Below are the code and all the weights of a small trained network. Each question names an input and a class and asks about switching units off, where a switched-off unit gives its printed mean instead of its output.

import numpy as np


def w(rows, s, z=0):
    codes = np.array(rows[::2]) - 128.0
    scale = np.full(codes.shape[1], s)
    scale[-1] = z or s
    return codes * scale


def norm(h):
    return h / np.sqrt((h * h).mean(-1, keepdims=True) + 1e-5)


def f(y):
    return np.maximum(y, 0)


def log_softmax(a):
    a = a - a.max(-1, keepdims=True)
    return a - np.log(np.exp(a).sum(-1, keepdims=True))


def net(x, mask):
    res = np.array(x, float).reshape(1, 8) / 4 @ E
    u = 0
    for l in range(3):
        y = f(norm(res) @ A[l][:, :-1].T + A[l][:, -1])
        res = res + np.where(mask[u : u + 3], y, B[l][:, -1]) @ B[l][:, :-1]
        u += 3
    return log_softmax(norm(res)[-1] @ U[:, :-1].T + U[:, -1])


A, B = {}, {}
E = w([
[254,69,176,87,167],'x0',
[134,139,92,111,148],'x1',
[123,120,153,137,115],'x2',
[130,131,114,124,133],'x3',
[148,194,123,150,232],'x4',
[176,192,151,87,92],'x5',
[125,124,141,133,121],'x6',
[126,127,132,129,126],'x7',
],0.0079)
A[0] = w([
[102,206,215,78,90,112],'L0N0',
[115,109,175,140,134,108],'L0N1',
[21,1,166,226,213,1],'L0N2',
],0.0077,0.00089)
B[0] = w([
[188,178,66,111,138,203],'L0N0',
[122,111,120,129,160,149],'L0N1',
[129,151,2,103,187,254],'L0N2',
],0.0084,0.0047)
A[1] = w([
[87,201,204,104,255,8],'L1N0',
[173,223,225,108,112,49],'L1N1',
[125,129,36,95,18,170],'L1N2',
],0.0085,0.0018)
B[1] = w([
[173,58,190,251,5,198],'L1N0',
[83,118,16,62,200,193],'L1N1',
[104,52,254,168,6,253],'L1N2',
],0.0063,0.0059)
A[2] = w([
[139,220,149,200,181,1],'L2N0',
[143,255,161,85,69,44],'L2N1',
[45,234,146,149,99,70],'L2N2',
],0.018,0.00098)
B[2] = w([
[68,104,173,124,7,238],'L2N0',
[52,136,60,175,169,236],'L2N1',
[250,123,176,78,198,253],'L2N2',
],0.016,0.0068)
U = w([
[83,120,197,158,1,206],'0',
[213,124,187,94,205,8],'1',
[57,171,20,161,156,154],'2',
],0.0097,0.0012)

Each question gives the input, the list of numbers given to net, and the class t.
The units are the neurons (one row each of A and B). Each row of codes is followed by its name. A weight is (code - 128) times the scale printed after its matrix; where a second scale follows, it is the last column's (A, B and U).
mask holds one flag per neuron, layer by layer. A switched-off neuron (its flag False) gives its mean, the last column of its row in B, instead of its output. The means were averaged over made-up inputs and are rounded, as every weight is.
A unit's drop is (log p(t) with every unit on - log p(t) with that unit switched off) / (log p(t) with every unit on - log p(t) with every unit switched off).
The circuit of an input: a set's keep is (log p(t) with only the set's units on - log p(t) with every unit switched off) / (log p(t) with every unit on - log p(t) with every unit switched off). Starting from all 9 units, units are removed one at a time, each time the one whose removal leaves the highest keep (on an exact tie, the one counted first), for as long as the keep stays at least 0.8.
circuit, biggest first: the units of the circuit, biggest drop first
most important unit: the unit with the biggest drop
k most important neurons: the k neurons with the biggest drops, biggest first
drop when u is switched off: that unit's drop, to one decimal
input [0,-8,5,2,-5,-6,-7,6], class 2: 2 most important neurons -> (L0N2, L2N0)
input [-8,-2,-7,-5,-3,-8,-5,-1], class 1: 4 most important neurons -> (L2N2, L2N1, L2N0, L1N1)
input [-1,0,4,-1,2,7,-4,-1], class 2: most important unit -> L2N1
input [-8,4,2,2,1,-7,-8,-4], class 1: 2 most important neurons -> (L2N2, L2N1)
input [2,6,-2,1,-5,6,1,2], class 2: 2 most important neurons -> (L2N1, L2N0)
input [-6,-8,-1,0,8,-7,3,1], class 0: 2 most important neurons -> (L2N0, L2N1)
input [-7,7,0,-6,4,-7,7,-1], class 1: 3 most important neurons -> (L2N2, L2N1, L1N1)
input [-6,2,8,-3,-5,6,5,3], class 1: 4 most important neurons -> (L2N2, L2N0, L1N0, L1N2)
input [-5,1,2,8,-4,0,8,4], class 1: 3 most important neurons -> (L2N2, L2N0, L1N0)
input [-6,-4,-8,-8,8,7,-7,8], class 0: 2 most important neurons -> (L2N0, L1N0)
input [6,-7,-1,8,7,8,4,-2], class 2: circuit, biggest first -> (L2N2, L2N1)
input [4,5,1,-8,-3,-8,-2,1], class 2: 2 most important neurons -> (L2N2, L0N2)
input [6,-6,8,-3,-3,8,-5,5], class 2: 2 most important neurons -> (L2N1, L2N2)
input [3,0,-6,-8,2,-4,0,7], class 2: circuit, biggest first -> (L2N2)
input [4,0,0,5,3,-5,-8,-1], class 2: 3 most important neurons -> (L2N2, L0N2, L1N2)
input [-8,4,5,-1,7,-6,-4,-3], class 1: drop when L2N2 is switched off -> 1.2
input [0,-2,0,6,8,-6,-2,0], class 0: drop when L2N0 is switched off -> 0.9
input [4,5,2,-4,3,6,-8,8], class 2: drop when L2N0 is switched off -> 0.0
